Below is a small trained network, with its code and all its weights. Each question gives an input and a class and asks what happens when units are switched off, that is, made to give their printed mean instead of their output.

import numpy as np


def w(rows, s, z=0):
    codes = np.array(rows[::2]) - 128.0
    scale = np.full(codes.shape[1], s)
    scale[-1] = z or s
    return codes * scale


def norm(h):
    return h / np.sqrt((h * h).mean(-1, keepdims=True) + 1e-5)


def f(y):
    return np.maximum(y, 0)


def log_softmax(a):
    a = a - a.max(-1, keepdims=True)
    return a - np.log(np.exp(a).sum(-1, keepdims=True))


def net(x, mask):
    res = np.array(x, float).reshape(1, 3) / 4 @ E
    u = 0
    for l in range(3):
        y = f(norm(res) @ A[l][:, :-1].T + A[l][:, -1])
        res = res + np.where(mask[u : u + 10], y, B[l][:, -1]) @ B[l][:, :-1]
        u += 10
    return log_softmax(norm(res)[-1] @ U[:, :-1].T + U[:, -1])


A, B = {}, {}
E = w([
[144,117,180,2,133],'x0',
[27,111,245,164,137],'x1',
[24,155,125,96,161],'x2',
],0.0057)
A[0] = w([
[121,125,95,230,65,104],'0.n0',
[60,1,160,132,53,70],'0.n1',
[56,189,112,134,140,88],'0.n2',
[164,86,146,123,176,87],'0.n3',
[214,108,163,169,37,5],'0.n4',
[186,165,41,124,190,129],'0.n5',
[165,100,104,134,90,37],'0.n6',
[128,51,150,49,130,73],'0.n7',
[163,76,174,149,68,63],'0.n8',
[133,50,186,163,114,46],'0.n9',
],0.0097,0.0028)
B[0] = w([
[74,1,74,157,142,253],'0.n0',
[180,129,170,206,78,207],'0.n1',
[81,142,104,62,126,194],'0.n2',
[190,128,114,122,168,152],'0.n3',
[128,188,14,89,208,221],'0.n4',
[112,148,229,148,37,243],'0.n5',
[106,170,197,111,135,170],'0.n6',
[131,36,72,179,151,206],'0.n7',
[113,250,143,73,198,188],'0.n8',
[124,188,189,101,140,189],'0.n9',
],0.0073,0.0053)
A[1] = w([
[100,123,215,76,105,5],'1.n0',
[237,109,172,104,151,121],'1.n1',
[161,151,88,94,64,92],'1.n2',
[122,174,56,123,49,5],'1.n3',
[229,101,166,110,254,151],'1.n4',
[197,107,207,52,160,59],'1.n5',
[165,200,80,185,205,48],'1.n6',
[114,200,190,182,215,114],'1.n7',
[64,134,200,161,193,85],'1.n8',
[68,132,140,75,123,132],'1.n9',
],0.0086,0.0015)
B[1] = w([
[113,112,74,151,155,208],'1.n0',
[71,132,84,196,97,222],'1.n1',
[152,161,175,183,111,194],'1.n2',
[212,108,140,100,116,184],'1.n3',
[29,95,71,160,176,245],'1.n4',
[143,55,105,146,100,226],'1.n5',
[18,138,128,2,155,212],'1.n6',
[211,178,155,145,147,233],'1.n7',
[200,135,106,122,92,254],'1.n8',
[150,200,102,137,109,201],'1.n9',
],0.0059,0.0043)
A[2] = w([
[40,200,174,153,174,103],'2.n0',
[84,158,245,188,208,80],'2.n1',
[88,254,63,70,90,43],'2.n2',
[125,22,138,77,151,90],'2.n3',
[123,63,182,61,181,130],'2.n4',
[111,136,215,146,169,77],'2.n5',
[193,82,191,10,91,139],'2.n6',
[197,138,202,176,20,195],'2.n7',
[99,144,134,129,125,36],'2.n8',
[46,201,133,43,93,4],'2.n9',
],0.0077,0.0026)
B[2] = w([
[198,148,88,109,142,202],'2.n0',
[200,113,146,66,59,193],'2.n1',
[149,153,119,61,151,218],'2.n2',
[94,16,126,225,183,170],'2.n3',
[111,80,115,195,67,150],'2.n4',
[215,140,149,113,72,157],'2.n5',
[198,94,130,192,71,154],'2.n6',
[100,142,255,84,159,254],'2.n7',
[152,133,103,113,121,133],'2.n8',
[102,180,64,102,178,184],'2.n9',
],0.0072,0.0054)
U = w([
[227,171,236,149,2,120],'0',
[97,33,83,246,107,217],'1',
[140,231,60,57,150,204],'2',
[103,132,189,119,165,253],'3',
],0.0093,0.00023)

Each question gives the input, the list of numbers given to net, and the class t.
The units are the neurons (one row each of A and B). Each row of codes is followed by its name. A weight is (code - 128) times the scale printed after its matrix; where a second scale follows, it is the last column's (A, B and U).
mask holds one flag per neuron, layer by layer. A switched-off neuron (its flag False) gives its mean, the last column of its row in B, instead of its output. The means were averaged over made-up inputs and are rounded, as every weight is.
A unit's drop is (log p(t) with every unit on - log p(t) with that unit switched off) / (log p(t) with every unit on - log p(t) with every unit switched off).
The circuit of an input: a set's keep is (log p(t) with only the set's units on - log p(t) with every unit switched off) / (log p(t) with every unit on - log p(t) with every unit switched off). Starting from the 12 units with the biggest drops (on a tie, the unit counted first), units are removed one at a time, each time the one whose removal leaves the highest keep (on an exact tie, the one counted first), for as long as the keep stays at least 0.8.
circuit, biggest first: the units of the circuit, biggest drop first
unit that matters most: the unit with the biggest drop
k most important neurons: the k neurons with the biggest drops, biggest first
top k neurons in layer l: the k neurons of layer l with the biggest drops, biggest first
drop when u is switched off: that unit's drop, to one decimal
input [-1,5,-7], class 2: most important neuron	0.n4
input [-2,-5,-8], class 2: circuit, biggest first	0.n4, 1.n6
input [8,-2,7], class 1: circuit, biggest first	0.n7, 2.n3, 2.n4
input [-3,3,-5], class 2: top 2 neurons in layer 0	0.n8, 0.n4
input [-6,5,8], class 2: 3 most important neurons	0.n2, 0.n7, 0.n5
input [4,3,-4], class 1: 3 most important neurons	0.n7, 1.n4, 1.n5
input [4,2,-3], class 1: 2 most important neurons	0.n7, 1.n5
input [-8,8,8], class 0: 2 most important neurons	2.n1, 0.n4
input [-6,-7,-6], class 0: 4 most important neurons	0.n5, 1.n4, 0.n7, 0.n6
input [4,5,3], class 0: 2 most important neurons	0.n0, 0.n1
input [8,6,-5], class 1: 2 most important neurons	0.n7, 0.n5
input [4,3,6], class 2: 2 most important neurons	0.n0, 1.n9
input [-1,5,8], class 2: top 2 neurons in layer 0	0.n2, 0.n5
input [-5,-8,1], class 0: circuit, biggest first	0.n5
input [4,5,8], class 2: 2 most important neurons	0.n0, 0.n2
input [4,0,-4], class 1: 2 most important neurons	0.n7, 1.n4
input [5,-6,3], class 0: top 2 neurons in layer 0	0.n5, 0.n0
input [-1,-7,7], class 0: top 3 neurons in layer 0	0.n5, 0.n8, 0.n4
input [-3,2,6], class 2: drop when 0.n2 is switched off	0.4
input [3,3,-4], class 2: unit that matters most	0.n8
input [-1,4,8], class 2: drop when 0.n2 is switched off	0.5
